Below are the code and all the weights of a small trained network. Each question names an input and a class and asks about switching units off, where a switched-off unit gives its printed mean instead of its output.

import numpy as np


def w(rows, s, z=0):
    codes = np.array(rows[::2]) - 128.0
    scale = np.full(codes.shape[1], s)
    scale[-1] = z or s
    return codes * scale


def f(y):
    return np.maximum(y, 0)


def log_softmax(a):
    a = a - a.max(-1, keepdims=True)
    return a - np.log(np.exp(a).sum(-1, keepdims=True))


def net(x, mask):
    res = np.array(x, float).reshape(1, 7) / 4 @ E
    y = f(res @ A[0][:, :-1].T + A[0][:, -1])
    res = res + np.where(mask, y, B[0][:, -1]) @ B[0][:, :-1]
    return log_softmax(res[-1] @ U[:, :-1].T + U[:, -1])


A, B = {}, {}
E = w([
[41,187,112,91,160,109,143,142,216],'x0',
[42,38,86,138,122,193,73,172,170],'x1',
[169,205,128,129,126,124,143,104,173],'x2',
[157,132,142,96,156,80,143,131,77],'x3',
[77,80,204,245,3,181,202,77,47],'x4',
[186,115,129,85,172,74,119,138,71],'x5',
[119,32,89,155,111,201,56,158,140],'x6',
],0.0051)
A[0] = w([
[154,19,127,168,84,198,117,135,102,159],'N1',
[190,248,120,102,157,96,136,120,211,86],'N2',
[144,191,159,141,95,98,213,111,69,108],'N3',
[169,163,118,73,157,116,128,149,163,255],'N4',
[145,171,126,126,135,107,122,128,149,131],'N5',
[139,66,110,66,184,75,97,146,115,93],'N6',
[78,117,127,131,124,141,132,131,175,159],'N7',
[128,163,133,142,111,140,156,128,80,150],'N8',
[9,112,111,133,112,186,122,136,222,141],'N9',
],0.015,0.0015)
B[0] = w([
[167,110,120,128,45,160,48,62,111,249],'N1',
[155,255,96,129,118,149,89,97,184,231],'N2',
[125,157,182,127,123,109,243,105,77,208],'N3',
[148,179,88,125,178,127,108,152,131,197],'N4',
[140,167,119,135,126,149,124,130,142,162],'N5',
[140,71,117,135,203,112,112,171,77,191],'N6',
[98,108,132,131,124,124,143,145,178,180],'N7',
[139,118,150,109,120,120,171,97,118,166],'N8',
[23,86,142,133,96,117,145,182,220,254],'N9',
],0.022,0.012)
U = w([
[182,77,127,142,57,204,41,59,90,228],'0',
[156,152,211,115,125,83,248,92,64,141],'1',
[184,255,56,110,186,144,95,139,181,1],'2',
[17,62,139,139,101,126,128,191,214,171],'3',
[174,46,86,98,242,68,81,205,44,53],'4',
],0.0049,0.00048)

Each question gives the input, the list of numbers given to net, and the class t.
The units are the neurons (one row each of A and B). Each row of codes is followed by its name. A weight is (code - 128) times the scale printed after its matrix; where a second scale follows, it is the last column's (A, B and U).
mask holds one flag per neuron, in row order. A switched-off neuron (its flag False) gives its mean, the last column of its row in B, instead of its output. The means were averaged over made-up inputs and are rounded, as every weight is.
A unit's drop is (log p(t) with every unit on - log p(t) with that unit switched off) / (log p(t) with every unit on - log p(t) with every unit switched off).
The circuit of an input: a set's keep is (log p(t) with only the set's units on - log p(t) with every unit switched off) / (log p(t) with every unit on - log p(t) with every unit switched off). Starting from all 9 units, units are removed one at a time, each time the one whose removal leaves the highest keep (on an exact tie, the one counted first), for as long as the keep stays at least 0.8.
units of the circuit, in order: the units of the circuit, biggest drop first
top k neurons: the k neurons with the biggest drops, biggest first
drop when u is switched off: that unit's drop, to one decimal
input [-6,-7,-1,5,8,4,6], class 1: units of the circuit, in order -> N3
input [-3,-3,-1,4,-6,-5,8], class 4: units of the circuit, in order -> N2, N6
input [-2,2,-1,-3,-1,7,-4], class 4: units of the circuit, in order -> N2, N9, N6
input [3,1,-2,8,-4,-4,4], class 4: top 2 neurons -> N6, N2
input [-7,-1,-2,0,1,-3,-1], class 0: top 2 neurons -> N1, N9
input [4,5,5,4,7,6,3], class 0: top 2 neurons -> N1, N9
input [-5,0,-7,2,-7,-2,8], class 4: top 2 neurons -> N6, N2
input [-6,6,-8,2,-3,5,6], class 0: drop when N1 is switched off -> 6.1
input [-8,0,2,4,-4,3,3], class 4: drop when N6 is switched off -> 0.1
input [1,5,-2,3,-3,5,-5], class 4: drop when N6 is switched off -> 0.7
